[ 186.691 -125.624  -99.826 -135.263  145.442]: -99.826, 186.691

[-0.16 -0.33 -1.31  0.85 -0.47 -0.71  1.09]: 0.85, 1.09

[  0.34   5.48  12.66   6.12   0.15 -12.14  -0.60]: 6.12, 12.66

[  75.34   55.67 -124.33 -150.86  151.55   15.98 -159.33]: -150.86, 151.55

[[ 0.4  0.1 -0.7 -0.3 -0.5]
 [-2.1  0.1  1.6 -0.3  1.3]
 [-0.8 -0.4  1.5 -0.4 -0.5]]: 1.6, 1.6

[[ 169.5   12.1  -61.2    2.0    1.8]
 [ 120.4  -67.7 -188.1  -87.5 -113.4]
 [  13.1 -110.5 -173.4  -87.0 -142.2]]: -188.1, 169.5
---
[[-11   8  27   6   5 -24  29]
 [ -2  19 -24  -1  17 -12  14]
 [-63  10  32  -5 -19 -12 -59]
 [  5  33  14  36 -17 -26 -35]
 [-69  11  -3 -29  -9 -19 -23]
 [-25  20 -35 -13 -10  66 -11]
 [  8 -40  29 -31 -10  15  27]
 [ -2 -26 -15 -42  34  44 -14]
 [-28  23 -49  -7  -3 -16   9]]
29

[[ 65 -39   2 -10   5   9]
 [-15 -29  26 -29  57  12]
 [-53  26  10 -39   1  30]
 [-47 -10  26 -10 -14 -52]
 [ 10 -20 -13  32  -6 -65]
 [-13  -8   2  75  -2 -10]
 [ 11  36 -23  20 -47 -38]
 [-29 -12 -18 -37  50  29]
 [ 27  -7   2  60 -40   9]
 [ 54 -44   0   1   4  34]]
9

[[  2  -2  15   6 -18  20  15  -7  -3  25  10   0  -7  13  -6 -19]
 [-44  33  28  34  11  12  34 -44 -40  25  31  17 -48   6 -46 -19]
 [-23   3 -29  -1  58 -27 -28 -21 -22 -23 -22   2 -22   9 -18  46]
 [ -8  -4  28   5 -30   9  26 -18 -13  13  20  -2 -16  22 -10 -36]
 [  8  -4 -26   0  11 -15 -30  10   8 -24 -23   8  11  33  12  25]
 [  2  -6   4   6 -38  15   2  -6  -1  10  -5   1  -5  35  -1 -32]
 [ 70  -8  -9 -18  22  43  -9  68  67  34   7   1  72 -39  56  57]
 [-17   9   4  16  -7   1   4 -19 -16   2   2  10 -20  29 -17 -13]]
-19

[[ 27  14  38  12  14  34  29  24   7  25]
 [ 46  17  50  30  11  37  43  29 -16  34]
 [ 26 -24 -15 -21  -3 -26 -41  -5  16 -18]
 [  5 -20 -10 -12 -12 -33 -32  -7  31 -12]
 [ -9 -10  -8  -4 -12 -28  -9  -8  16 -12]
 [-61  14 -10  -5   4  17  30   3 -16   6]
 [ 13   3   6  -4  10  15   4   7  -5   4]
 [-61  -1 -31 -13  -9 -15  -6 -17   1 -13]]
25

[[ 22  58  52  37  14 -29   0]
 [ 22  35  36  15  -6  -2  -1]
 [ 12  21  20   9   1 -15   9]
 [ 40  45  37   5   3 -20  15]
 [ 33  42  42  12  -7  -2   2]
 [ 57  66  61  13  -9   3   1]
 [  5  15  17  12   1 -14   6]]
0
---
Input: [-37 -31 -28   8 -69  -7  32]
Output: 32
Input: [ 39  31  47  83 -30  74]
Output: 74
Input: [ 48   9  19 -60 -58]
Output: -58
Input: [-69  -9 -40   2 -36   0  20]
Output: 20
Input: [-73  31  61 -35  56  -8 -57]
Output: -57
Input: [ 2 84 14 39]
Output: 39
Input: [ 60 -25 -60   3]
Output: 3
Input: [ 20 -62 -70 -44]
Output: -44
Input: [ -4  66  69 -30]
Output: -30
---
[[-79  -9   1 -29  10  16  22]
 [-80 -21  20 -11   3  25  31]
 [-70 -13 -11 -41   6   1  11]] result: -79

[-10  13   3 -14  22 -66] result: -10

[  4  26 -82   5] result: 4

[-70  50  28  54] result: -70

[ 37 -66  -3  -2] result: 37

[-58  34  25  68  81] result: -58

[19  8  9 62] result: 19

[-14  61 -73   2] result: -14

[[  7  -6  12 -16  29  -6]
 [ 26 -36  -2  15 -30 -13]
 [ 19  -1 -31  54  15  60]] result: 7
---
[[-0.067 -0.130 -0.006 -0.035  0.155]
 [-0.067 -0.130 -0.003 -0.035  0.156]
 [-0.018 -0.130 -0.105  0.068 -0.042]] ans = -0.130

[[ -30.93 -165.54  -75.15    2.03   38.60 -149.49]
 [  22.15   18.65 -157.47  -72.43  -22.22 -202.99]
 [-122.94 -170.82  131.24   35.62 -163.54  158.70]] ans = 18.65

[[-0.157  0.055 -0.112 -0.053 -0.100 -0.028]
 [-0.118 -0.100  0.129  0.076 -0.096  0.017]
 [-0.091 -0.062 -0.055  0.071 -0.041  0.026]] ans = -0.100

[[-107.0   10.0  -76.6 -200.0]
 [-149.2   37.2  -83.2 -159.8]
 [-219.2 -187.4 -134.1  132.6]] ans = 37.2

[[ 145.5  123.8  123.8  196.2  155.2    8.1]
 [-182.1  155.6  -14.6  -90.5  -45.0  -15.8]
 [ 102.8  137.0  129.1  206.6  202.9    3.8]] ans = 155.6

[[ 0.08  0.14  0.15 -0.22]
 [ 0.06  0.12  0.12 -0.19]
 [-0.16 -0.20 -0.20 -0.04]] ans = 0.12
---
[[-18  25  11  -3  15  27  18]
 [-18  16  47  -4 -20 -25 -31]] Answer: 25

[[6 7 2 2 7 7]
 [3 3 2 2 2 8]] Answer: 7

[[ 54 161  72 120]
 [198 153 110 140]] Answer: 161

[[618 576 404 381 517 217 494]
 [618 790 516  70 433 408 448]] Answer: 576

[[2 7 3 4]
 [5 1 7 6]] Answer: 7

[[ 39 -30 -12  39  12  -3]
 [ 28 -29 -12  39 -41  42]] Answer: -30
---
[ 14 -75  50 -17  32 -15  -5] Out: -17, 50

[-24  46 -83 -21  79   4  -6] Out: -21, 79

[ 18 -32 -14  69 -66] Out: -14, 69

[-15 -25 -74  21 -53] Out: -74, 21

[ 16  21 -64  26  -7 -21 -44] Out: 26, 26

[ 73  -1 -13 -33  76] Out: -13, 76

[-30  10  16  45  34  71  12] Out: 45, 71

[[  3  -3 -11  56   2   0   9]
 [ -8  -3 -11 -20   2   0 -13]
 [-30  40 -63  14 -33  -8 -36]] Out: -20, 56
---
[-12, -936, -685, 686, -329]
-936
[222, -452, -824, 603, -993, 565, -437]
-452
[49, 73, 105, 156, 197]
73
[252, 195, 29, 43]
195
[44, 18, 74, 98, 21]
18
[-368, -807, -344, 425, 845]
-807
[-365, -475, 642, 5, 741, -756]
-475
[2, 4, 4, 7, 3, 2]
4
[-13, 47, -7, -24, -38, 2]
47
[759, 931, 184, 816]
931
